Here is a tiny trained network, its code and every weight. The questions are about switching its units off for an input and a class, where a switched-off unit gives its printed mean instead of its output.

import numpy as np


def w(rows, s, z=0):
    codes = np.array(rows[::2]) - 128.0
    scale = np.full(codes.shape[1], s)
    scale[-1] = z or s
    return codes * scale


def f(y):
    return np.maximum(y, 0)


def log_softmax(a):
    a = a - a.max(-1, keepdims=True)
    return a - np.log(np.exp(a).sum(-1, keepdims=True))


def net(x, mask):
    res = np.array(x, float).reshape(1, 7) / 4 @ E
    y = f(res @ A[0][:, :-1].T + A[0][:, -1])
    res = res + np.where(mask, y, B[0][:, -1]) @ B[0][:, :-1]
    return log_softmax(res[-1] @ U[:, :-1].T + U[:, -1])


A, B = {}, {}
E = w([
[243,79,46,166,127,64],'x0',
[124,120,132,132,131,121],'x1',
[110,62,100,70,1,166],'x2',
[50,187,37,130,109,56],'x3',
[129,127,130,127,128,125],'x4',
[126,162,163,220,42,115],'x5',
[126,123,131,130,128,121],'x6',
],0.01)
A[0] = w([
[168,146,123,155,137,197,240],'neuron 0',
[135,197,178,191,237,103,63],'neuron 1',
[168,137,124,151,215,104,131],'neuron 2',
[241,69,62,185,152,42,102],'neuron 3',
[132,227,121,166,201,114,65],'neuron 4',
[99,79,65,80,87,131,116],'neuron 5',
[86,174,41,147,129,143,26],'neuron 6',
[76,155,57,160,133,128,40],'neuron 7',
[236,93,208,157,153,230,24],'neuron 8',
[103,71,87,105,60,180,7],'neuron 9',
[246,123,49,162,118,105,16],'neuron 10',
[136,167,99,186,220,120,72],'neuron 11',
[43,183,1,80,89,35,54],'neuron 12',
[95,157,78,118,125,92,21],'neuron 13',
[151,118,84,151,123,135,72],'neuron 14',
[38,199,212,123,156,170,48],'neuron 15',
[103,225,63,138,148,60,108],'neuron 16',
[86,127,150,195,67,81,121],'neuron 17',
[88,96,25,56,248,152,94],'neuron 18',
[123,144,146,239,78,146,59],'neuron 19',
[142,201,170,236,58,111,92],'neuron 20',
],0.0097,0.017)
B[0] = w([
[126,153,40,184,166,55,254],'neuron 0',
[171,95,144,140,34,181,187],'neuron 1',
[163,118,89,166,81,134,191],'neuron 2',
[34,172,142,82,132,194,222],'neuron 3',
[157,92,106,140,72,163,168],'neuron 4',
[177,157,134,165,75,142,171],'neuron 5',
[102,72,186,132,158,126,135],'neuron 6',
[90,66,155,116,155,102,136],'neuron 7',
[80,10,220,140,165,85,166],'neuron 8',
[155,76,122,127,25,173,138],'neuron 9',
[29,159,146,82,127,190,160],'neuron 10',
[143,130,132,122,65,132,167],'neuron 11',
[123,63,182,174,164,133,194],'neuron 12',
[85,79,198,131,159,115,131],'neuron 13',
[117,145,102,124,136,136,131],'neuron 14',
[43,169,104,108,128,189,170],'neuron 15',
[129,73,155,175,162,112,194],'neuron 16',
[162,146,133,105,163,126,176],'neuron 17',
[177,179,178,54,141,99,188],'neuron 18',
[183,110,136,48,153,138,152],'neuron 19',
[171,135,137,14,163,106,187],'neuron 20',
],0.011,0.015)
U = w([
[15,177,141,105,122,211,39],'0',
[100,54,174,161,166,111,55],'1',
[173,123,121,143,10,179,59],'2',
[119,171,113,149,145,111,247],'3',
[116,158,100,146,145,118,234],'4',
[182,160,153,40,167,126,44],'5',
[106,173,109,159,136,102,223],'6',
],0.011,0.015)

Each question gives the input, the list of numbers given to net, and the class t.
The units are the neurons (one row each of A and B). Each row of codes is followed by its name. A weight is (code - 128) times the scale printed after its matrix; where a second scale follows, it is the last column's (A, B and U).
mask holds one flag per neuron, in row order. A switched-off neuron (its flag False) gives its mean, the last column of its row in B, instead of its output. The means were averaged over made-up inputs and are rounded, as every weight is.
A unit's drop is (log p(t) with every unit on - log p(t) with that unit switched off) / (log p(t) with every unit on - log p(t) with every unit switched off).
The circuit of an input: a set's keep is (log p(t) with only the set's units on - log p(t) with every unit switched off) / (log p(t) with every unit on - log p(t) with every unit switched off). Starting from the 12 units with the biggest drops (on a tie, the unit counted first), units are removed one at a time, each time the one whose removal leaves the highest keep (on an exact tie, the one counted first), for as long as the keep stays at least 0.8.
circuit, biggest first: the units of the circuit, biggest drop first
top k neurons: the k neurons with the biggest drops, biggest first
drop when u is switched off: that unit's drop, to one decimal
input [-2,1,6,7,3,-7,-7], class 1: top 2 neurons => neuron 12; neuron 20
input [-2,0,6,8,4,8,6], class 1: circuit, biggest first => neuron 12
input [2,5,-5,-7,-2,6,4], class 1: top 2 neurons => neuron 8; neuron 18
input [-4,1,0,4,6,8,2], class 5: top 3 neurons => neuron 20; neuron 19; neuron 17
input [-2,5,7,3,-1,0,5], class 2: top 3 neurons => neuron 5; neuron 9; neuron 0
input [7,6,2,6,-2,-2,5], class 0: top 3 neurons => neuron 3; neuron 10; neuron 0
input [2,1,7,7,4,-2,-7], class 1: top 2 neurons => neuron 12; neuron 1
input [-5,0,-8,2,-4,-4,2], class 2: top 2 neurons => neuron 1; neuron 4
input [-5,6,3,4,-2,-8,-3], class 5: top 3 neurons => neuron 18; neuron 0; neuron 3
input [5,-7,5,-6,2,7,-4], class 4: top 3 neurons => neuron 0; neuron 18; neuron 12
input [-6,-8,2,-5,0,-7,-4], class 4: top 4 neurons => neuron 3; neuron 20; neuron 0; neuron 10
input [-5,-1,8,-8,8,5,3], class 1: top 3 neurons => neuron 8; neuron 1; neuron 2
input [-6,-5,5,-7,-2,7,6], class 1: top 2 neurons => neuron 8; neuron 3
input [-1,3,-8,-5,-8,-1,-6], class 2: circuit, biggest first => neuron 1
input [-7,-2,8,-4,2,-2,-2], class 2: top 3 neurons => neuron 3; neuron 9; neuron 5
input [1,3,1,4,0,8,5], class 5: circuit, biggest first => neuron 20; neuron 19
input [0,-7,-5,7,-4,7,3], class 1: circuit, biggest first => neuron 16; neuron 12
input [-7,-6,-8,3,0,2,6], class 2: top 3 neurons => neuron 1; neuron 4; neuron 3
input [-5,-8,-8,2,4,7,-4], class 2: top 2 neurons => neuron 1; neuron 4
input [2,-5,-2,0,-5,-8,-4], class 5: drop when neuron 17 is switched off => -0.1
input [7,-4,-4,7,-1,4,-4], class 0: drop when neuron 10 is switched off => 0.4
input [-3,-6,-8,2,8,-3,0], class 2: drop when neuron 1 is switched off => 0.3
input [-3,5,0,5,2,-8,8], class 5: drop when neuron 18 is switched off => 1.5
